B =
array([[5, 5, 6, 8, 6, 4, 6, 6, 4, 5],
       [6, 2, 6, 7, 5, 3, 6, 6, 8, 6],
       [5, 5, 5, 8, 6, 7, 5, 6, 7, 6],
       [6, 6, 5, 6, 6, 7, 5, 7, 6, 5],
       [7, 4, 5, 8, 5, 5, 6, 5, 7, 6],
       [7, 6, 6, 9, 6, 7, 6, 7, 7, 6],
       [5, 2, 5, 4, 5, 7, 6, 7, 6, 5],
       [5, 1, 7, 6, 8, 6, 6, 6, 5, 6],
       [5, 3, 6, 6, 6, 4, 6, 6, 6, 7],
       [7, 6, 7, 6, 4, 6, 7, 5, 6, 6],
       [6, 6, 7, 4, 6, 6, 5, 6, 8, 6],
       [7, 3, 6, 4, 5, 6, 5, 6, 7, 6],
       [6, 7, 5, 7, 7, 4, 5, 4, 6, 6],
       [6, 6, 6, 5, 6, 5, 6, 8, 6, 5],
       [5, 7, 6, 6, 7, 4, 6, 5, 6, 7],
       [6, 5, 6, 7, 6, 5, 6, 7, 6, 6]])
Rows and columns are counted from 0.
(0, 0) = 5
(1, 8) = 8
(6, 3) = 4
(14, 2) = 6
(6, 1) = 2
(0, 4) = 6
(7, 8) = 5
(14, 1) = 7
(6, 0) = 5
(7, 0) = 5
(4, 4) = 5
(4, 9) = 6
(6, 8) = 6
(0, 9) = 5
(0, 7) = 6
(13, 0) = 6
(10, 4) = 6
(1, 2) = 6
(2, 6) = 5
(3, 6) = 5
(14, 4) = 7
(12, 8) = 6
(9, 1) = 6
(13, 7) = 8
(15, 7) = 7
(3, 9) = 5
(8, 6) = 6
(10, 3) = 4
(10, 7) = 6
(9, 0) = 7
(1, 9) = 6
(3, 8) = 6
(15, 5) = 5
(14, 0) = 5
(1, 4) = 5
(6, 5) = 7
(5, 4) = 6
(7, 6) = 6
(11, 8) = 7

arr = [[1.224, -0.855, -0.536, -1.889, -1.078, 0.744, -0.512, 1.411, 0.500, 1.502, -1.739, 0.646], [1.222, 0.369, 0.355, -0.480, 2.498, -0.917, 0.864, -1.210, 2.289, -0.004, -0.321, -0.709], [0.277, -1.195, 0.968, -2.057, -1.622, -1.742, -0.008, 1.608, -1.203, -0.022, 0.191, -0.062], [-1.145, -0.926, 0.892, -1.425, -1.553, -0.244, -0.723, 0.750, 1.833, -1.418, -0.296, 0.178], [0.407, -1.343, 1.915, 1.586, -1.941, 0.040, 0.849, -0.488, 1.516, -1.048, -0.501, -0.971], [0.227, -0.257, 0.861, 0.967, -1.479, -0.053, -0.339, -0.694, 2.761, 0.072, -1.745, -0.986], [0.343, 0.047, 0.083, 0.858, 2.026, -0.818, -0.615, -1.034, 1.869, 0.086, -2.441, -0.510], [1.991, -0.530, 1.621, 0.002, 2.656, -1.741, 1.076, -0.562, 0.600, -0.972, 0.180, 0.520], [0.607, -1.441, -0.333, -0.784, -1.031, -1.252, -0.659, 1.423, -2.151, -0.106, 0.320, 1.245], [0.561, -0.935, 0.450, -1.159, 0.809, -1.170, 0.157, -0.161, 1.586, -0.910, -1.099, -0.426], [1.228, -1.551, 1.262, -0.048, 0.640, -2.441, 0.659, 0.465, -0.567, -1.915, -0.049, 1.471], [0.263, -0.772, 0.514, 2.168, 0.115, 1.575, -0.451, -0.669, 1.455, -0.840, -2.963, 0.964], [0.459, -0.202, -0.348, -0.023, -0.214, -1.801, -0.706, -0.474, 0.896, 1.697, -3.033, -1.513], [1.288, -0.709, 0.453, 1.259, -2.895, -0.865, 0.938, -0.435, 1.047, 0.452, 0.692, -1.436], [-1.383, -0.689, 1.337, 0.815, -0.835, -2.066, -1.107, -0.281, -0.801, -0.256, -0.789, -1.389]]
arr[-15, 0] -> 1.224
arr[12] -> [0.459, -0.202, -0.348, -0.023, -0.214, -1.801, -0.706, -0.474, 0.896, 1.697, -3.033, -1.513]
arr[:, 6] -> [-0.512, 0.864, -0.008, -0.723, 0.849, -0.339, -0.615, 1.076, -0.659, 0.157, 0.659, -0.451, -0.706, 0.938, -1.107]
arr[7, -4] -> 0.600
arr[-9, 11] -> -0.510
arr[10, -4] -> -0.567
arr[-3, -1] -> -1.513
arr[:, -5] -> [1.411, -1.210, 1.608, 0.750, -0.488, -0.694, -1.034, -0.562, 1.423, -0.161, 0.465, -0.669, -0.474, -0.435, -0.281]
arr[0, 2] -> -0.536
arr[2] -> [0.277, -1.195, 0.968, -2.057, -1.622, -1.742, -0.008, 1.608, -1.203, -0.022, 0.191, -0.062]
arr[10, 11] -> 1.471
arr[0, -9] -> -1.889
arr[6, -9] -> 0.858
arr[7] -> [1.991, -0.530, 1.621, 0.002, 2.656, -1.741, 1.076, -0.562, 0.600, -0.972, 0.180, 0.520]
arr[8, 1] -> -1.441
arr[-12, 2] -> 0.892
arr[:, -1] -> [0.646, -0.709, -0.062, 0.178, -0.971, -0.986, -0.510, 0.520, 1.245, -0.426, 1.471, 0.964, -1.513, -1.436, -1.389]
arr[14, 3] -> 0.815
arr[11, 7] -> -0.669
arr[11] -> [0.263, -0.772, 0.514, 2.168, 0.115, 1.575, -0.451, -0.669, 1.455, -0.840, -2.963, 0.964]
arr[6, 0] -> 0.343
arr[:, -9] -> [-1.889, -0.480, -2.057, -1.425, 1.586, 0.967, 0.858, 0.002, -0.784, -1.159, -0.048, 2.168, -0.023, 1.259, 0.815]
arr[9, -11] -> -0.935
arr[:, -10] -> [-0.536, 0.355, 0.968, 0.892, 1.915, 0.861, 0.083, 1.621, -0.333, 0.450, 1.262, 0.514, -0.348, 0.453, 1.337]
arr[3, -3] -> -1.418
arr[-1, 9] -> -0.256
arr[:, 9] -> [1.502, -0.004, -0.022, -1.418, -1.048, 0.072, 0.086, -0.972, -0.106, -0.910, -1.915, -0.840, 1.697, 0.452, -0.256]
arr[-1, -1] -> -1.389
arr[-3, 3] -> -0.023
arr[9, 9] -> -0.910
arr[-2, 2] -> 0.453
arr[-7, -4] -> -2.151
arr[1] -> [1.222, 0.369, 0.355, -0.480, 2.498, -0.917, 0.864, -1.210, 2.289, -0.004, -0.321, -0.709]
arr[-15, -11] -> -0.855
arr[-14, -8] -> 2.498
